Each row has a hidden value; after the row comes its band, the name of the range that the value falls in. Each part has its own.
[ 200 -126 -132 -131  -96   62  237  -25   26   91  176  639  467   38
  482  343 -206  106 -446  415  680  -92 -288 -105   21 -193  562   59
 -113   -2   90 -212 -197  186  184  100  573  -40 -113  287 -120] => [107]
[-314 -156  -78   35  234   67  122  118  121  108   44  115    9   37
   32 -238   91 -136  -61   11 -178  114  271  122 -137  225   -3  112
  239  259  -93  -18  104 -105 -239   66  -78   85   35  -80  -27] => [100]
[-129 -240  -30  111 -203 -152  -71 -171  195  201   20  348  187   74
  246  -55 -177   78 -310  328  503  109  -23 -109   90  -31  285  191
  179  143  178   97 -179   -2  150  133  351   79   64  366 -132] => [106]
[ -71  207  -73  151  -10 -142 -211   47   24   92  -80 -346  -43   80
 -112 -137  -83  -80  310  104   13    9  193  -66   74   50 -357   51
  -57  144  -95  132   12 -145   67   42 -121 -115  362 -145    0] => [103]
[-150 -264  -51  292 -184  -33 -399 -109 -130  242 -219 -316  -32   81
 -207   33   38  189   30  234  -34   50  212   65  -88  141 -364  208
 -142  259 -195  137   -9 -184  -11  -61 -166 -177  184  -82  218] => [98]
[ -59 -342   29 -134  146  131  152  123   -1  100  228  452  383   53
  168   40  142  101 -241  189  143   79   62   80  -75   73  320  173
  137  104   29  -68  -35   35   33  163  223   34  -13  190  -26] => [106]
[  95  -60 -233  302  -50   83   68  -26  -54  156 -202   13   -2   53
   77  295  -43 -145   70  378  145  -84   62  -24 -163   60  107  -13
 -346  403 -310   67 -121   60   -9 -134   45 -108   56 -268 -110] => [99]
[ 158   84 -310  -74 -124 -344  221 -179 -112  315  -48  447   26  185
  336  135 -348  -58 -252  263  517  -61 -181 -193  139 -243  209  187
 -172  204  -36    9 -369  240  209   67  490   52    7   67 -391] => [98]
[  75   22   53 -104    0   81 -196    9 -149  108  -22  -39  277   89
  125  293  -30  183 -143  259  164  -70  -40  106 -133   83  -50   98
 -113    4 -120 -162   32   18  194   23  171 -255   77  136  219] => [105]
[  28 -352 -249 -118   99  -42  216  -96 -242  415 -164  603   99  270
  173  222  -83  132 -388  322  191  -95 -101   92 -216   14  327  157
  -47  359 -216  -33 -292  218   34    6  379  132 -233   81 -149] => [99]
[  70  252  -71 -152  151 -247  -64   70 -107  139  -12 -191   56   16
   -5  -91  -40  -33  196   15   20  -29  133    7   75  -50 -301   59
 -100   80 -161  -63   -6  -98   85  105  -78 -191  284  -85    3] => [103]
[-173 -346   83 -198  459   41  105  120  -40  193   -3  219   72   60
   40 -110  371   -6  -70   21 -349  116  332  242 -292  373  186   59
  422  378 -235  -34   86  -50 -105   93 -138  208  -61  208  -45] => [103]
[ 108 -522 -334  216 -338  132  150  -78 -193   36  260  540  198   28
  141  214 -122  227 -252  248  422   29   19 -314  282 -236  284  298
 -172  141  105  190 -244  140   46  -15  317  261   34  -23 -320] => [92]
[-174  -21  -94   82  250  -97   56   69  -28  379 -270   95  -21  279
   -9  -32   54 -144   47  283 -181    9  138  184 -281  284  -17   84
   37  446 -329  122 -153   44  -22   16   61    3   27 -154  -64] => [100]
[ -15  -54  160 -350  347  104  132  162 -141    8  285   89  139   70
  152   68  288  -89  -67 -123 -222  137  224  149 -166  257   70  211
  198  102  -79 -174  173  103  118  161   33  -23   71  169  -93] => [92]
[-132 -184 -185   10  123  377  484    7  284   46   88  649   92  129
  416  168 -218 -322 -444  266  416  -32 -131   51 -329  113  718  -44
   50  262   87 -207    3  239 -102   54  465   88 -252   87 -223] => [98]
[ -58 -211 -311 -190  215  182  296   36 -132   90   77  540   84   36
  128   -8 -202   86 -275   20   80  -96   83   48  -12  -53  214   47
   72  128  -55  -88  -30   92 -159   25  189  198  -89  -82 -104] => [110]
[-344   -1  -28   18  504 -228   58  330  -18  296  -71 -177  -99  227
 -255 -483  398 -209  424  -56 -690  163  467  168 -153  397 -388  129
  342  453 -352  208    6 -194 -229  116 -382  181  219 -271 -106] => [110]
[ -74  290  -18 -206  308   42   87  210   10  134   34   21  222  118
   36  -66 -120 -118   52   96   -1  -51   42  211 -116   71 -143   42
 -119    3 -111 -146   43   -5   39  164  116 -327  195 -203  153] => [107]
[ -93 -129 -235   87 -120   24  148  -13  112  -12  252  183   58 -129
   85 -193 -240  -70 -111  -14  326   90  138 -140  254 -204  -11  184
 -146   16  162   -7    5  -89 -124  129   58  -79  212 -155 -118] => [113]
[  -2 -288  -36 -259  149 -346   27 -130 -193  503 -125  301   49  184
   71  -45   34  131 -269  151  106   66   36  162 -117   27   43  255
    6  291 -174  -45 -237   38  119  186  145  -80  -27  229  -52] => [113]
[  60 -246 -158 -464  384  -69  233  -11 -443  417  -49  694  193  225
   39   69  -94  247 -297   89  -62  -68   77  255  -59  -17  167  257
    4  197 -215   48 -280  262  159  143  353   73  -46  -15 -104] => [106]
[-254  -49  -19 -135  366  127  371  248    2  143  240  508  174  288
  157 -114   93 -225 -104   55 -224  159  183  130 -110  279  225  299
  265  219  -25  121  -74  242   34  176  329  188   37 -115 -297] => [99]
[ 205   55 -259  -59  -61 -134  211 -202  -67  440 -290  509  253  108
  384  410 -424  -13 -466  561  661 -196 -348  131 -179 -205  364   49
 -534  216 -230 -208 -365  228  161   14  570 -417 -143  -59   13] => [99]
[   6 -224 -152  110 -145    3   95  -30   45   91   79  281  124  144
  274  167   -5   -2 -211  287  366   -2  -89 -194  -62    6  304   87
   94  222   28  -63  -97   68   29    6  270  201  -88  250 -219] => [100]
[ -34 -230   83 -468  304  -21  -87   -6 -265  295  -50  259  205  198
   81   89   86  313 -336   75  -45  -45   17  273 -266  171   47  132
  249   86 -136 -236   16   38  118  133  159  -12 -115  394  197] => [107]
[-142 -225 -158  218 -114  -87  -92   55  118   57   87  -34  154 -122
  -20 -222   23  100   31  139  162   69  183 -123  164  -77 -145   86
   29  120   -2   25   11 -299 -206   51 -163    4  186  -37   55] => [107]
[-193  -55 -141 -356  571  110  380  210 -116  118  150  466    8  141
   14 -263   10 -121  -24 -184 -350   40  313  188  -65  178  102  116
  319  203 -103   42   25  127 -109  156   75  268   53 -152 -223] => [103]
[-104   99 -161   57  278   97  246  406   39 -183  368  -88   92  -73
  -61 -286  221 -237  421 -159 -311   94  385 -131  171   66 -210   52
   98  117  -82   59  163 -155 -242   82 -284  149  320 -386 -210] => [110]
[ -48  -57   -5 -191  166  -49 -102   -4 -154  132   -1   35   10  141
    1  -34   11  103  -10    0  -65   11  175   47  -44  129  -82  119
  214  135  -65   17   28   12  126   81   39  105  126  178  -42] => [103]
[  95  211  -30 -467   98 -476 -140 -174 -164  395 -175   36    3  251
  147  -35 -246  132 -198   67  354 -111 -180   52  -66 -121 -147   87
   61   34  -35 -257 -134   28  283  199  265 -158   51  421   30] => [106]
[ 134   61  171 -424  391 -204  -85   67 -354  249  -26  -23  273  -43
  119  170  283  162  -61   48 -288   45  229  312 -123  187 -159  199
    4  127 -404 -170   14    6  188   90  -57 -275  112   98  148] => [105]
[ 139   86 -216 -499  442 -390  506   99 -190  295  100  417   52   49
  293  -86   94 -179 -138  -96    9  -20   25   50  -51 -115  132  101
   26  257 -260 -309 -139  102  -77  169  109   40  -92   16 -328] => [99]
[  86 -191   -2 -468  259  -99  127  -59 -351  158  172  334    2  125
  191  100  118  114 -248 -147  -98   76  167   47  -32  100  128  274
  262  155  -80  -95  -15  209  199  121  170  219  -28  330 -262] => [92]
[ -52   35 -157   15  111  307   15  234  -98  -50  105  -89  134  124
  -91   69  -38    8  124   71  -40 -115   71   30 -112   60 -189    2
 -144   25  -86 -113  148  -51 -103    3  -24 -106  136 -266  145] => [105]
[ 139 -422   53 -106   88   68 -150 -141 -287  227 -145   -6  -52  124
   12  340  236  161 -122  165  -33    0  139  122 -323  240  133   83
   -1  366 -261  -62   13   67  170  -22  -55   13  -60  314    6] => [113]
[-138 -169   47  253 -178 -158 -303 -148  100  287 -242 -171   73   78
   89   88   45   51 -141  392  207   74   46   60 -191  178  -52  132
  -15  294 -153   -6  -54 -144   51  -13   24 -196   53  199  147] => [99]
[ 271 -299  -19 -255  150  207  189  -55 -143   99    7  506  311   20
  442  560  100  129 -428  351  324 -128 -141   84 -328   97  654  -76
   25  223 -185 -319  -35  209  152  -28  327   53 -290  434  -58] => [110]
[ 179 -119 -149 -398  368 -435  276   58 -375  425  -27  228 -133  325
   68   -8  287  -68   61  -36 -167    0   66  -19 -157   58   23  153
  118  448 -325  -75 -230  152  103  140   18  254  -62  171 -418] => [92]
[-174    2  -78   34  209  177  134  163   88   35   71  113  147    8
   81  -53   -4 -136  -22  111  -68   34  183  124 -108  161   33   60
   23  154 -110  -42   87  -35 -131   47   23  -78   97 -191   29] => [105]
[  76  112 -232  119 -209 -257  -15 -131  158  192 -169 -155  -43   32
  216   75 -208 -141  -94  274  579 -122 -217 -158 -115 -182  -19  -96
 -255  196  -73 -315  -45 -143  -71    3   67 -240   -5  113    4] => [99]
[ -92 -129  -43  364 -226  242 -344 -128   50   38 -161 -381 -117   25
 -152  132 -160  -11   92  224  153    9  181   25 -119  146 -198   49
 -271  188  -52  112  119 -113   56  -63 -119 -271  262 -126  190] => [113]
[  68  229   55  -60  -81 -225 -384  -50 -177   82  -86 -528 -124  223
   15  132   70   48  185   44   20  -32   45 -128  -85  141 -391   80
  104  108 -111  -98  107  -57  249  -12  -62  -24  197  287    0] => [100]
[ -19 -249  -17  111 -237  195 -194  136 -142 -142  333 -196   98  230
  -42  136  209  150   86   35  100   44   37 -286    7   73 -154  207
  123    8  157  -41  153  -40   84   27   20  195  128  219  -66] => [98]
[-270 -131   34  227  -39  161 -282   92   83  140  -69 -115  189  172
 -133  -65  -28  113   25  293    7   43  131  115 -118  219 -184  129
   37  107  -22  127   33 -141    9   55   27 -139  199  -52  259] => [107]
[ -99   49 -246  287  -25  202  239  177  205 -248  332  175  128 -180
  159 -133 -124 -225  155   50  105   95  291 -252  320  -45  109   65
   27   81   90  188   52  -40 -143    6   20  184  294 -319 -310] => [110]
[-144 -133 -171 -531  494 -598   85   47 -463  602 -191  113 -316  516
 -174 -374  248  100   29 -237 -481    1  157  113 -209  163 -384  243
  454  432 -329  -53 -177   16  -57  166  -96  403  -98  203 -241] => [99]
[-201  141 -192  -62  331 -403   -1  279 -137  286  -34 -293 -200  309
 -362 -551  179 -122  544 -167 -436   39  310  -52   54   85 -624  115
  186  298 -212  173  -59 -216 -155  160 -342  183  329 -280 -162] => [103]
[ -56   17 -246   94    3 -179  120  -17   31  226  -17   58  -43    3
   -9 -187 -208 -152   45   92  180   44  132  -26  121 -127 -147  149
 -272  205  -85   68 -136  -65  -70  112    3 -189  233 -296 -113] => [113]
[-248 -145   -9 -162  411  319  -12  183 -289   88   53  -77 -259  384
 -330 -123  138  -63  221 -232 -617   65  413  200 -250  433 -268  199
  245  260 -125  197  173  130   31   73 -128  225  177 -182  -82] => [113]
[ 163  170   67   79  -63  187 -183   79   -3  -96   31 -272  185   73
  169  390   48  -39  116  287  204  -84  -32  -71 -164  147   29  -72
 -114   66  -96 -141  133   16  224  -43   74 -172  150  139   68] => [110]

New part:
[ -95   80 -147  -41 -141   67 -120   49  266   -1   -7  151   78  -26
   -6   55   33   -8  -63  -77  -54   -5   68    5  156  -10 -214  138
 -138  -19  -33   12  -33   37 -157 -100   -3  -22  177   92  140] => Fb
[  41   37  -40  -72  -16   64   45   50  -73  -68 -111 -146  -62   40
  -31 -112  -61   63   31  -12 -198   82  -74  -66   37   33   69   38
   33   57   -7   41   26  -38   35   55  -57  -45  -44   37  -40] => Mc
[ 21  48 -18  55 -70  30   4  26   4  -2 -40 -27 -22  50 -50 -25  22  41
 -35 -33 -50   0 -58 -16  44  45 -25  64 -56  -7   0   5 -50 -17  38 -36
 -29 -16 -34  30 -21] => BG
[  69   50   13  100  -72  -22  -78   49   12   12    9   72    3  123
   -4  -43   29  -48  -74  -21   33  -26 -174  -31  -47   76  -17   62
  -29   11 -104   48  -47  -61   72 -145    4  -61 -149   23  -61] => TT
[ -43  -89  -95   22  -69   25   49  109   29   31  -22 -100   50  163
 -223 -125 -118   73 -131  -40   98  -99 -125  -64 -213  160  129  127
   64    6   -3  -49  -44  -16   13   98  -87   43  -76   25 -102] => TT
[  88   54 -157  128  -93  -93 -410  189  354   12  266  258    7 -147
  142   90  144   44 -197  -94   47 -122   16  177  -20  -78 -441  101
 -226 -118    3 -126  -13  234  -90 -328  282   30  185  -26  212] => Fl
[ 30  33 -22  10 -49   5 -59  51  46  -5 -21  13  15  19 -33 -58  15 -24
 -47 -18 -35  16 -55 -49   4  80 -16  95 -16   2 -11  34 -21  24   5 -22
 -62 -89 -32  28 -52] => BG
[ -9  56 -14  46 -72  21   7  17  29 -11 -25  -8 -14  56 -35  -2  30  11
 -30 -36 -39 -10 -48 -24  44  35 -30  92 -33  -3 -14   6 -49   9  26 -59
 -55 -43 -12  32 -21] => CZ
[ 144  -57  -21  -95   59  122   12  -48  -91 -198  -74  102  -24   21
  -70 -125  -51   47  -64 -169   13   20  -77   29   48  186  -65  139
   13   57   39   72   56   63 -156  100  -21 -113 -145   73  -19] => Fb
[  29  -18 -112  -73 -191  142  -28   69   87   10  -86  -55  -83    1
 -117  -91   13  110  -86  -29  -75    2   94   43  -16   88   15   18
 -137    0   -8   47   -4   41  -34  -34   -2   11  -40    2   21] => TT
[ 265   83  -25  177 -159  -10   39    5 -128   84  115  -49 -250  -24
    3    3  150  271 -197  -40  129 -100  107  185 -139   32   46 -135
 -140 -129 -107 -159  102  151   93 -213  235   -2 -135 -187   70] => ZM
[-18  61  -8  37 -86  25  21  16  23 -18 -37 -15 -18  61 -46   7  23  16
 -30 -35 -41  11 -55 -49  59  24 -18  77 -21   9 -37  12 -41 -18  17 -50
 -47 -46  -2  48 -16] => ZM
[-49  48 -29  31 -63  25  45  10  40 -20 -17 -38 -11  60 -70  -7   4  43
 -30 -45 -40 -34 -38 -22  46  13 -19 106  -8   5  11 -18 -58  20  20 -25
 -75 -24  38  50 -10] => Fb
[  53  120   10   35 -114   -7 -107  178  -61   -1 -219 -137  -17   20
   25   14   50 -149   69  143 -228  295 -124 -277  121  122   66  -23
  -12   -3 -135   80   10 -158   81   44  -84 -141 -149    3 -161] => Fl
[  53  130   37  183   36 -179   24    0  -14  214  111  -27   69   44
   77   78   34   67  -38  -65  -30  -61 -106  -33   20 -108  -29   74
  -52  -43  -32  -43  -30  -66  124 -129   93   72  161    8   95] => Mc
[  41   97  -17   61   -3  -43   31   66  -69    1   -9 -150  -57   53
    6  -57  -18   73    4   21 -133   21 -116  -55   -3  -28   53   17
   44    5  -25  -53   -3  -29  127  -22  -17  -25   -7   -1  -38] => Mc
[-23  57  -7  37 -82  19  25  14  29 -10 -27 -15 -12  62 -51   2  18  22
 -35 -38 -34   0 -56 -47  48  18 -14  80 -15  11 -33  10 -42 -16  18 -50
 -47 -44  12  49 -13] => ZM
[  18   31  -21   50  -66  -30  -28   75   39   88   -9  -71    2   40
   -9   15   10   43  -31  -41 -101    7  -60  -44   -3  -11  -17   73
  -72   -1  -16   27  -34  -32   58  -75   35   52   56   20   29] => Mc
[  -9  211   14   84  -45 -148  -10    1   55  195   15   49  131    0
   77   76   68 -109  -17   40  -10   74   -8 -183  103   -6   47   74
   14  -47 -153   12   28  -66   20  -64  -83 -162  132   16    7] => ZM
[-123  313  -72   21 -118 -129   35   23  132  314  -40  -68  154   36
   84   24   11  -74   48  137 -183   90   33 -217  156 -132  142   -3
   -9  -14 -210   31   12 -201  100  -89 -134  -96  248   46   67] => Fl
[-26 100 -45  28 -71  14   6  25  45  18 -34 -28  11  55 -37 -53   1  18
 -19   8 -72   1 -51 -45  59  13   6  57 -17   3 -30  -2 -43 -38  45 -33
 -81 -56  12  46 -20] => BG
[  50  -42  -10   17  -46  104   35   22  -53  -96  -63  -72 -101  118
  -71  -58  -39  131  -20 -120 -121  -36 -145   65   17    8  -62   65
  -79   67   42   53  -72  -54   56  -66   62  112  -90   69   22] => Mc
[ -89  197  -14   44  -97  -79   12  -14  120  189  -17   21  114   18
   48   67   61  -85   14   36  -83   42   34 -136  142  -49   24   88
  -40  -25 -104   44  -33  -70   34  -95 -123 -101  171   46   34] => CZ
[  31   54  -22    9  -33   -4    4   59  -21   21  -55  -93   -7   47
  -42  -65  -24   31  -15   -2 -108   42  -85  -78   19   35   46   48
   -2   22  -19   28  -13  -54   59   16  -40  -28  -14   37  -37] => Fl
[  96   93   -4  145  -42   -8   21   35  -99 -117   67  -67 -171   84
   -5  -70   54  104  -70   14   20  -82 -123   77  -73   17    8  -11
   47  -35  -38 -140  -19   91  152 -131    5  -88 -174  -62  -87] => CZ
[ -70  380   49   86    7  -23  248 -267  -87    4   51   99   -6  286
  119 -129  -30   14   75   16  -66 -159 -221   49  194 -222  109  -18
  125  118 -233   30  -70 -240  229 -293 -172 -169  -52  131   41] => CZ
[-171  232    7  -40   29 -129  103 -219  217  227  183  224  241  157
   74 -116  -55 -104  -21  -60   49 -247  -58   -4   41 -175   82  204
  102  105 -132  137  -72  -76   60 -247 -237 -169  255  161   99] => Bn
[  15  216   82   11  126 -234   -1 -254  151  197  360  421  235  219
  174 -231  -43 -186 -129  -89  263 -368 -215   72 -184 -107  115  208
  210  128 -250  168   -1   -7  103 -413 -172 -323   37  105   29] => BG
[-276  133  -56  241   37 -199  148 -106  219  167  333  188  251  386
  -75   -9 -135   40 -160 -138  317 -483 -320   68 -180 -187  -21  270
  165   30 -106 -163 -199  -94  131 -273 -100   94  216  152   94] => Fb
[ 200   76  161  231  -15 -276 -135 -103   87  269  402  334   43  120
  183  -15  169 -114 -233 -103  353 -336 -129  150 -335  -20   20  133
  -11  -29 -207   89  -14  155  181 -553   98 -171  -97  -97    5] => Bn
[ 48  69 -40  39 -71   6 -14  52   7  38 -25 -64 -35  23 -41 -53  15  71
 -47  -4 -76  11 -37 -19  25  22   9  18 -59  -8 -19  -2 -18 -25  59 -32
   3 -11  -7  15  -1] => Hb
[ -44  179  -15   27  -35  -80   38  -60   83  156   65   61  100  120
   23  -93  -24  -27  -35    6  -15  -95  -90  -44   18  -72   86   68
   31   47 -130   63  -36 -109   98 -149 -104  -92   77   78   28] => Hb
[-57  55 -19  90 -76  -9  35  21  52   3  22  -8   7 103 -67  18   3  46
 -59 -53  16 -66 -98 -24  11 -11 -36  99  -5  -1 -26 -43 -75 -21  41 -76
 -28   7  38  55   2] => ZM
[ 130   30  210  108  418 -301 -238  132 -173 -253   43  136  245  101
  169  -87  -94 -438   86   -7  -20  183 -638 -385  -25  189  -82  318
  413  103  -18   83   -5  -65   56  152 -199 -380 -207  132 -355] => Mc
[ 15  66 -35  24 -69  11 -27  43  42  20 -23 -29  -9  31 -41 -59  13  29
 -38  -5 -69   2 -46 -27  32  26  -5  52 -43   5 -13  19 -37 -17  46 -39
 -41 -41  -3  36 -18] => TT
[ -71  125  -20   42  -45  -27   93  -41   47   74   33  -54   16   67
  -35  -45    2   52  -14   -7  -50  -83  -16  -11   39  -59   52   83
   18    5   -5  -24  -63    0   92  -66 -121  -47  100   42    3] => Bn
[  10   50    0   97   -1  -51   43    7  -16    2   76  -23   -6  111
  -52  -77  -12   41  -75  -28   63 -118 -129    4  -99   31   48   99
   73   -6  -14  -64  -48   41  100  -64  -74  -62  -48    5  -73] => Bn
[  54  141   29   44  -37  -32  -21   13  -22   31  -24  -46  -40   34
   64  -32   42   -2   28   18 -165   51  -93  -48  101  -54    0    8
  -36   32  -61   64  -26  -76  122 -117  -15  -65   -7   38   -3] => Fl
[  92  100  -11   87   12   -4  -18   53  -78 -150   50 -121 -167   -8
   -8 -121   37  125  -25   33  -99  -30  -99   66   13  -25  -34  -20
   38  -14   65 -122  -30   99  153  -41  -16  -89  -82  -20  -78] => TT
[   0   66   34   22  103    3  155  -53 -139 -160   11 -139  -79   78
  -74 -145  -57   93   22  -28  -70  -66 -140    0   18    1   74   96
  167   50   99  -73  -47   63  120   82 -173 -114  -45   52 -119] => CZ
[ 133   29  -14   48   42  -16  -46   29  -48  -91   64    4  -64  -12
  -19 -117   14   78  -84  -49   15  -47  -84   52  -44   71  -41   61
   26  -15   46  -61   14  114   30   -9    4 -102  -79  -10  -50] => BG
[ -30  155  -67   84  117   -2  228   38 -214 -217   13 -399 -195   61
 -138 -224 -115  299   43   93 -186  -68 -157   27   28 -105  130  -58
  223    7  166 -305  -52   41  256  202 -151  -27    2   15 -128] => Hb
[ 49  63 -64  35 -59  28  13  36  -6  10 -18 -47 -35  50 -64 -81 -16 107
 -65 -26 -43 -24 -54  11  13  31   8  18 -44  -3 -18 -29 -12 -29  38 -15
   8   1 -27  24  11] => Hb
[ 273   67   30 -182   94    0 -104   12 -134  -75  -99   30  -25 -139
  120 -179    7  -93   18   -6 -175  226   -3 -122   64  163   78   32
   64   60  -68  179  200   60  -84   89  -53 -320 -127   -8  -78] => Mc
[-20  60 -15  37 -81  21  19  13  33  -8 -30  -6 -12  60 -41  11  27  10
 -31 -39 -36  -4 -41 -37  55  30 -22  91 -28   3 -30  11 -43  -1  15 -56
 -56 -46   2  41 -12] => Fb
